Below is a small trained network, with its code and all its weights. Each question gives an input and a target symbol and asks what happens when units are switched off, that is, made to give their printed mean instead of their output.

import numpy as np


def w(rows, s, z=0):
    codes = np.array(rows[::2]) - 128.0
    scale = np.full(codes.shape[1], s)
    scale[-1] = z or s
    return codes * scale


def norm(h):
    return h / np.sqrt((h * h).mean(-1, keepdims=True) + 1e-5)


def f(y):
    return y / 2 * (1 + np.tanh(0.7978845608 * (y + 0.044715 * y**3)))


def softmax(a):
    e = np.exp(a - a.max(-1, keepdims=True))
    return e / e.sum(-1, keepdims=True)


def log_softmax(a):
    a = a - a.max(-1, keepdims=True)
    return a - np.log(np.exp(a).sum(-1, keepdims=True))


def net(x, mask):
    ids = ['αγεζθλμπστψω'.index(c) for c in x.split()]
    T = len(ids)
    res = E[ids] + P[:T]
    r = norm(res)
    for j in range(2):
        rows = slice(2 * j, 2 * j + 2)
        q, k, v = (r @ M[0][rows].T for M in (Q, K, V))
        z = softmax(np.where(np.tri(T) > 0, q @ k.T / 2**0.5, -1e9)) @ v
        o = O[0][rows]
        res = res + np.where(mask[j], z, o[:, -1]) @ o[:, :-1]
    y = f(norm(res) @ A[0][:, :-1].T + A[0][:, -1])
    res = res + np.where(mask[2:10], y, B[0][:, -1]) @ B[0][:, :-1]
    return log_softmax(norm(res)[-1] @ U[:, :-1].T + U[:, -1])


Q, K, V, O, A, B = {}, {}, {}, {}, {}, {}
E = w([
[137,109,105],'α',
[192,80,35],'γ',
[170,95,65],'ε',
[138,93,97],'ζ',
[240,141,92],'θ',
[196,95,58],'λ',
[66,78,144],'μ',
[121,92,79],'π',
[81,117,219],'σ',
[169,84,152],'τ',
[168,254,83],'ψ',
[108,140,74],'ω',
],0.015)
P = w([
[194,89,71],'0',
[197,137,146],'1',
[124,146,183],'2',
[66,123,203],'3',
[26,119,249],'4',
[2,103,245],'5',
[47,121,222],'6',
[49,86,210],'7',
],0.0018)
Q[0] = w([
[152,92,251],'h1',
[247,101,202],'h1',
[118,89,136],'h2',
[178,109,87],'h2',
],0.014)
K[0] = w([
[209,146,131],'h1',
[125,115,190],'h1',
[44,255,163],'h2',
[61,205,117],'h2',
],0.0079)
V[0] = w([
[205,101,222],'h1',
[17,193,5],'h1',
[61,2,251],'h2',
[93,233,114],'h2',
],0.007)
O[0] = w([
[23,101,120,93],'h1',
[206,168,250,153],'h1',
[121,118,179,1],'h2',
[144,202,101,97],'h2',
],0.014,0.0055)
A[0] = w([
[163,238,143,174],'n1',
[119,222,113,168],'n2',
[65,183,123,236],'n3',
[64,145,174,251],'n4',
[101,106,55,104],'n5',
[82,155,244,98],'n6',
[188,61,135,154],'n7',
[3,150,108,116],'n8',
],0.012,0.0028)
B[0] = w([
[137,156,18,254],'n1',
[46,37,34,186],'n2',
[131,209,39,141],'n3',
[22,184,138,136],'n4',
[205,75,91,199],'n5',
[144,205,58,145],'n6',
[86,89,255,223],'n7',
[177,216,225,163],'n8',
],0.0075,0.0053)
U = w([
[114,121,178,56],'α',
[144,98,160,3],'γ',
[148,75,166,43],'ε',
[106,95,181,87],'ζ',
[130,99,134,18],'θ',
[171,12,124,80],'λ',
[85,137,211,206],'μ',
[180,116,243,178],'π',
[62,201,185,176],'σ',
[22,40,112,129],'τ',
[103,222,50,196],'ψ',
[241,243,200,122],'ω',
],0.011,0.0051)

Each question gives the input, a string of symbols that net reads in full, and the target symbol t.
The units are the heads (2 rows each of Q, K, V and O) and the neurons (one row each of A and B). Each row of codes is followed by its name. A weight is (code - 128) times the scale printed after its matrix; where a second scale follows, it is the last column's (O, A, B and U).
mask holds one flag per unit, heads first, then neurons. A switched-off unit (its flag False) gives its mean, the last column of its rows in O or B, instead of its output. The means were averaged over made-up inputs and are rounded, as every weight is.
A unit's drop is (log p(t) with every unit on - log p(t) with that unit switched off) / (log p(t) with every unit on - log p(t) with every unit switched off).
The circuit of an input: a set's keep is (log p(t) with only the set's units on - log p(t) with every unit switched off) / (log p(t) with every unit on - log p(t) with every unit switched off). Starting from all 10 units, units are removed one at a time, each time the one whose removal leaves the highest keep (on an exact tie, the one counted first), for as long as the keep stays at least 0.8.
circuit, biggest first: the units of the circuit, biggest drop first
top k neurons: the k neurons with the biggest drops, biggest first
heads that matter: for each layer, one digit per head in row order, 1 if its drop is at least 0.15 and else 0, layers parted by /
drop when u is switched off: that unit's drop, to one decimal
input ω ψ γ, target ω: heads that matter : 10
input ζ θ ζ τ τ α, target τ: circuit, biggest first : (h1)
input π π π, target π: circuit, biggest first : (h1 h2)
input ω ψ ψ ε ω ω ζ ε, target ω: heads that matter : 10
input μ ζ ψ τ, target ψ: circuit, biggest first : (h1 h2 n7)
input ψ ζ ψ ψ ε, target ψ: heads that matter : 01
input π λ μ ψ λ ψ θ τ, target ψ: circuit, biggest first : (h1 h2)
input ψ θ π λ λ ω σ, target σ: heads that matter : 00
input π θ μ ζ ψ α, target ψ: top 3 neurons : (n1 n5 n7)
input λ ε ψ σ, target σ: top 2 neurons : (n4 n1)
input ε ζ α ω ζ, target ω: drop when h2 is switched off : 0.3
input λ γ θ, target λ: drop when n4 is switched off : 0.0
input μ ε ζ π ε ε, target π: drop when n2 is switched off : 0.1
input π γ λ π γ, target π: top neuron : (n7)
